Here is a tiny trained network, its code and every weight. The questions are about switching its units off for an input and a target symbol, where a switched-off unit gives its printed mean instead of its output.

import numpy as np


def w(rows, s, z=0):
    codes = np.array(rows[::2]) - 128.0
    scale = np.full(codes.shape[1], s)
    scale[-1] = z or s
    return codes * scale


def f(y):
    return y / 2 * (1 + np.tanh(0.7978845608 * (y + 0.044715 * y**3)))


def softmax(a):
    e = np.exp(a - a.max(-1, keepdims=True))
    return e / e.sum(-1, keepdims=True)


def log_softmax(a):
    a = a - a.max(-1, keepdims=True)
    return a - np.log(np.exp(a).sum(-1, keepdims=True))


def net(x, mask):
    ids = ['ΔΘΠΣΦαβγεζηξτψω'.index(c) for c in x.split()]
    T = len(ids)
    res = E[ids] + P[:T]
    u = 0
    for l in range(2):
        q, k, v = (res @ M[l].T for M in (Q, K, V))
        z = softmax(np.where(np.tri(T) > 0, q @ k.T / 4**0.5, -1e9)) @ v
        res = res + np.where(mask[u], z, O[l][:, -1]) @ O[l][:, :-1]
        u += 1
        y = f(res @ A[l][:, :-1].T + A[l][:, -1])
        res = res + np.where(mask[u : u + 4], y, B[l][:, -1]) @ B[l][:, :-1]
        u += 4
    return log_softmax(res[-1] @ U[:, :-1].T + U[:, -1])


Q, K, V, O, A, B = {}, {}, {}, {}, {}, {}
E = w([
[141,86,164,197],'Δ',
[110,106,43,116],'Θ',
[94,162,115,109],'Π',
[197,123,186,248],'Σ',
[135,177,158,154],'Φ',
[115,150,29,109],'α',
[131,141,93,151],'β',
[155,116,166,207],'γ',
[95,109,110,133],'ε',
[83,173,65,77],'ζ',
[145,171,112,159],'η',
[147,83,97,188],'ξ',
[178,144,48,180],'τ',
[87,142,200,154],'ψ',
[131,219,63,130],'ω',
],0.014)
P = w([
[86,132,132,163],'0',
[144,121,144,103],'1',
[74,70,99,130],'2',
[156,133,135,131],'3',
[76,133,133,177],'4',
[171,147,2,118],'5',
[85,125,124,181],'6',
[120,142,164,109],'7',
],0.03)
Q[0] = w([
[128,127,178,95],'0.h1',
[155,118,171,50],'0.h1',
[251,123,174,30],'0.h1',
[34,141,140,185],'0.h1',
],0.015)
K[0] = w([
[223,167,101,152],'0.h1',
[137,124,186,66],'0.h1',
[202,105,170,6],'0.h1',
[22,217,130,199],'0.h1',
],0.011)
V[0] = w([
[205,30,153,192],'0.h1',
[53,6,154,82],'0.h1',
[147,99,181,175],'0.h1',
[159,94,40,110],'0.h1',
],0.012)
O[0] = w([
[136,17,139,225,175],'0.h1',
[105,42,181,42,252],'0.h1',
[174,59,144,145,202],'0.h1',
[6,146,83,205,108],'0.h1',
],0.013,0.0027)
A[0] = w([
[192,88,2,71,59],'0.n1',
[139,157,124,171,6],'0.n2',
[219,78,116,216,78],'0.n3',
[58,188,220,167,163],'0.n4',
],0.0079,0.0014)
B[0] = w([
[213,181,228,141,173],'0.n1',
[84,110,135,141,139],'0.n2',
[94,173,98,64,246],'0.n3',
[178,2,180,152,161],'0.n4',
],0.0071,0.011)
Q[1] = w([
[91,146,135,78],'1.h1',
[201,167,183,152],'1.h1',
[158,95,250,115],'1.h1',
[88,150,145,222],'1.h1',
],0.011)
K[1] = w([
[126,181,192,42],'1.h1',
[226,210,219,149],'1.h1',
[126,110,255,153],'1.h1',
[122,153,248,203],'1.h1',
],0.0067)
V[1] = w([
[241,66,38,81],'1.h1',
[2,79,14,18],'1.h1',
[67,181,204,166],'1.h1',
[43,93,119,36],'1.h1',
],0.0061)
O[1] = w([
[51,162,128,132,157],'1.h1',
[48,223,181,243,254],'1.h1',
[95,105,124,59,89],'1.h1',
[150,139,254,213,198],'1.h1',
],0.0068,0.004)
A[1] = w([
[233,67,172,138,35],'1.n1',
[94,141,139,245,192],'1.n2',
[158,63,115,121,3],'1.n3',
[205,63,148,255,138],'1.n4',
],0.0091,0.0056)
B[1] = w([
[5,166,124,81,164],'1.n1',
[167,90,87,91,247],'1.n2',
[115,176,82,106,139],'1.n3',
[113,135,93,68,212],'1.n4',
],0.011,0.014)
U = w([
[18,103,136,131,61],'Δ',
[6,104,144,255,153],'Θ',
[167,154,199,120,161],'Π',
[93,150,51,92,11],'Σ',
[221,139,138,50,94],'Φ',
[36,165,94,197,104],'α',
[164,123,139,158,171],'β',
[82,135,116,113,100],'γ',
[141,68,240,157,202],'ε',
[85,183,156,150,139],'ζ',
[241,136,130,133,194],'η',
[156,24,123,145,158],'ξ',
[108,129,32,201,100],'τ',
[132,127,178,67,107],'ψ',
[148,193,77,148,149],'ω',
],0.0085,0.012)

Each question gives the input, a string of symbols that net reads in full, and the target symbol t.
The units are the heads (4 rows each of Q, K, V and O) and the neurons (one row each of A and B). Each row of codes is followed by its name. A weight is (code - 128) times the scale printed after its matrix; where a second scale follows, it is the last column's (O, A, B and U).
mask holds one flag per unit, layer by layer, with each layer's heads first. A switched-off unit (its flag False) gives its mean, the last column of its rows in O or B, instead of its output. The means were averaged over made-up inputs and are rounded, as every weight is.
A unit's drop is (log p(t) with every unit on - log p(t) with that unit switched off) / (log p(t) with every unit on - log p(t) with every unit switched off).
The circuit of an input: a set's keep is (log p(t) with only the set's units on - log p(t) with every unit switched off) / (log p(t) with every unit on - log p(t) with every unit switched off). Starting from all 10 units, units are removed one at a time, each time the one whose removal leaves the highest keep (on an exact tie, the one counted first), for as long as the keep stays at least 0.8.
units of the circuit, in order: the units of the circuit, biggest drop first
most important unit: the unit with the biggest drop
top k neurons: the k neurons with the biggest drops, biggest first
k most important neurons of layer l: the k neurons of layer l with the biggest drops, biggest first
input ξ Δ Π ψ ψ Σ ε, target ψ: units of the circuit, in order -> 0.h1; 1.n1
input Θ Θ Θ, target Θ: units of the circuit, in order -> 1.h1
input ξ ε τ Φ Φ Σ, target τ: units of the circuit, in order -> 0.h1; 1.n2
input ε Δ Θ ε ξ Π, target Θ: units of the circuit, in order -> 0.h1; 1.h1
input ζ η ω, target ζ: units of the circuit, in order -> 0.h1; 1.h1
input τ γ ψ α α Σ, target ψ: units of the circuit, in order -> 0.h1; 1.n1
input ε Δ ξ ξ ψ Π Φ, target ψ: units of the circuit, in order -> 1.n1; 0.h1
input ξ Σ ψ Σ η, target η: top 3 neurons -> 0.n3; 1.n1; 1.n4
input α Θ Σ Δ Σ τ, target Σ: units of the circuit, in order -> 0.n1; 0.h1; 1.n1; 1.h1
input Δ Δ Θ, target Δ: units of the circuit, in order -> 1.n1; 0.h1; 1.n2
input Δ η ξ, target Δ: top 3 neurons -> 1.n1; 0.n1; 1.n2
input ε ε Θ Θ Δ ξ Θ, target ξ: top 2 neurons -> 0.n3; 1.n2
input ξ ξ ξ Θ, target ξ: 3 most important neurons of layer 1 -> 1.n2; 1.n1; 1.n3
input ω α ε ξ ζ Θ, target ε: units of the circuit, in order -> 0.h1; 0.n1; 1.h1
input η Θ ξ Δ, target ξ: top 3 neurons -> 0.n1; 1.n1; 0.n3
input ε ζ α, target ε: top neuron -> 0.n1
input ψ ω Θ, target ψ: top 2 neurons -> 1.n1; 0.n1
input ξ Θ τ η ω γ β, target ω: top 2 neurons -> 0.n1; 1.n2
input ξ Θ η Π τ ω, target η: top 3 neurons -> 0.n1; 0.n3; 1.n1
input ξ ξ ε Θ ξ ξ Δ, target ξ: most important unit -> 0.n3
